Here is a tiny trained network, its code and every weight. The questions are about switching its units off for an input and a class, where a switched-off unit gives its printed mean instead of its output.

import numpy as np


def w(rows, s, z=0):
    codes = np.array(rows[::2]) - 128.0
    scale = np.full(codes.shape[1], s)
    scale[-1] = z or s
    return codes * scale


def norm(h):
    return h / np.sqrt((h * h).mean(-1, keepdims=True) + 1e-5)


def f(y):
    return y / 2 * (1 + np.tanh(0.7978845608 * (y + 0.044715 * y**3)))


def log_softmax(a):
    a = a - a.max(-1, keepdims=True)
    return a - np.log(np.exp(a).sum(-1, keepdims=True))


def net(x, mask):
    res = np.array(x, float).reshape(1, 5) / 4 @ E
    u = 0
    for l in range(2):
        y = f(norm(res) @ A[l][:, :-1].T + A[l][:, -1])
        res = res + np.where(mask[u : u + 6], y, B[l][:, -1]) @ B[l][:, :-1]
        u += 6
    return log_softmax(norm(res)[-1] @ U[:, :-1].T + U[:, -1])


A, B = {}, {}
E = w([
[41,84,157,54],'x0',
[181,129,113,105],'x1',
[176,183,195,205],'x2',
[43,141,1,240],'x3',
[15,252,62,121],'x4',
],0.0072)
A[0] = w([
[101,202,194,50,152],'L0N1',
[20,72,38,30,4],'L0N2',
[136,2,216,100,61],'L0N3',
[5,26,112,123,249],'L0N4',
[131,54,243,117,69],'L0N5',
[2,170,83,207,131],'L0N6',
],0.0099,0.0027)
B[0] = w([
[117,215,176,82,178],'L0N1',
[177,149,33,62,207],'L0N2',
[83,9,188,146,202],'L0N3',
[116,73,34,102,225],'L0N4',
[64,69,160,66,186],'L0N5',
[80,149,150,214,253],'L0N6',
],0.013,0.007)
A[1] = w([
[241,187,168,137,115],'L1N1',
[115,142,94,87,54],'L1N2',
[51,76,21,42,78],'L1N3',
[193,77,96,3,76],'L1N4',
[191,82,255,77,3],'L1N5',
[117,174,63,71,105],'L1N6',
],0.0097,0.0053)
B[1] = w([
[158,76,152,108,179],'L1N1',
[76,192,108,126,117],'L1N2',
[134,138,74,11,254],'L1N3',
[106,95,130,212,191],'L1N4',
[51,98,207,221,204],'L1N5',
[166,157,134,141,178],'L1N6',
],0.013,0.0044)
U = w([
[92,41,79,71,38],'0',
[132,215,217,71,160],'1',
[58,171,104,232,235],'2',
[254,96,132,177,1],'3',
[106,48,248,135,153],'4',
[115,182,8,77,144],'5',
],0.024,0.003)

Each question gives the input, the list of numbers given to net, and the class t.
The units are the neurons (one row each of A and B). Each row of codes is followed by its name. A weight is (code - 128) times the scale printed after its matrix; where a second scale follows, it is the last column's (A, B and U).
mask holds one flag per neuron, layer by layer. A switched-off neuron (its flag False) gives its mean, the last column of its row in B, instead of its output. The means were averaged over made-up inputs and are rounded, as every weight is.
A unit's drop is (log p(t) with every unit on - log p(t) with that unit switched off) / (log p(t) with every unit on - log p(t) with every unit switched off).
The circuit of an input: a set's keep is (log p(t) with only the set's units on - log p(t) with every unit switched off) / (log p(t) with every unit on - log p(t) with every unit switched off). Starting from all 12 units, units are removed one at a time, each time the one whose removal leaves the highest keep (on an exact tie, the one counted first), for as long as the keep stays at least 0.8.
units of the circuit, in order: the units of the circuit, biggest drop first
k most important neurons: the k neurons with the biggest drops, biggest first
top k neurons in layer l: the k neurons of layer l with the biggest drops, biggest first
drop of u: that unit's drop, to one decimal
input [-2,-6,-8,-2,-2], class 5: top 2 neurons in layer 1 : (L1N3, L1N5)
input [-1,4,0,2,-2], class 3: top 3 neurons in layer 0 : (L0N5, L0N4, L0N3)
input [6,-5,-2,-5,3], class 5: units of the circuit, in order : (L0N2, L0N1, L0N4)
input [-6,-8,6,3,-5], class 3: units of the circuit, in order : (L0N6)
input [0,-4,7,-1,2], class 1: units of the circuit, in order : (L0N4, L1N5)
input [-7,-4,-4,-3,7], class 2: 2 most important neurons : (L0N6, L1N3)
input [-7,-1,-6,5,-6], class 3: units of the circuit, in order : (L0N5, L0N2, L0N6, L0N3)
input [1,2,-3,2,-8], class 4: 2 most important neurons : (L0N3, L0N2)
input [-6,-6,-7,8,0], class 5: top 2 neurons in layer 1 : (L1N3, L1N5)
input [2,6,-1,-3,3], class 1: top 2 neurons in layer 0 : (L0N1, L0N4)
input [0,4,5,6,-6], class 3: top 2 neurons in layer 0 : (L0N6, L0N3)
input [-5,-5,0,-5,8], class 1: drop of L0N1 : 0.4
input [7,-1,5,-1,3], class 1: drop of L0N1 : 1.2
input [-4,7,6,-7,-1], class 4: most important neuron : (L1N5)
input [-3,4,-8,-1,2], class 5: drop of L1N5 : 0.0
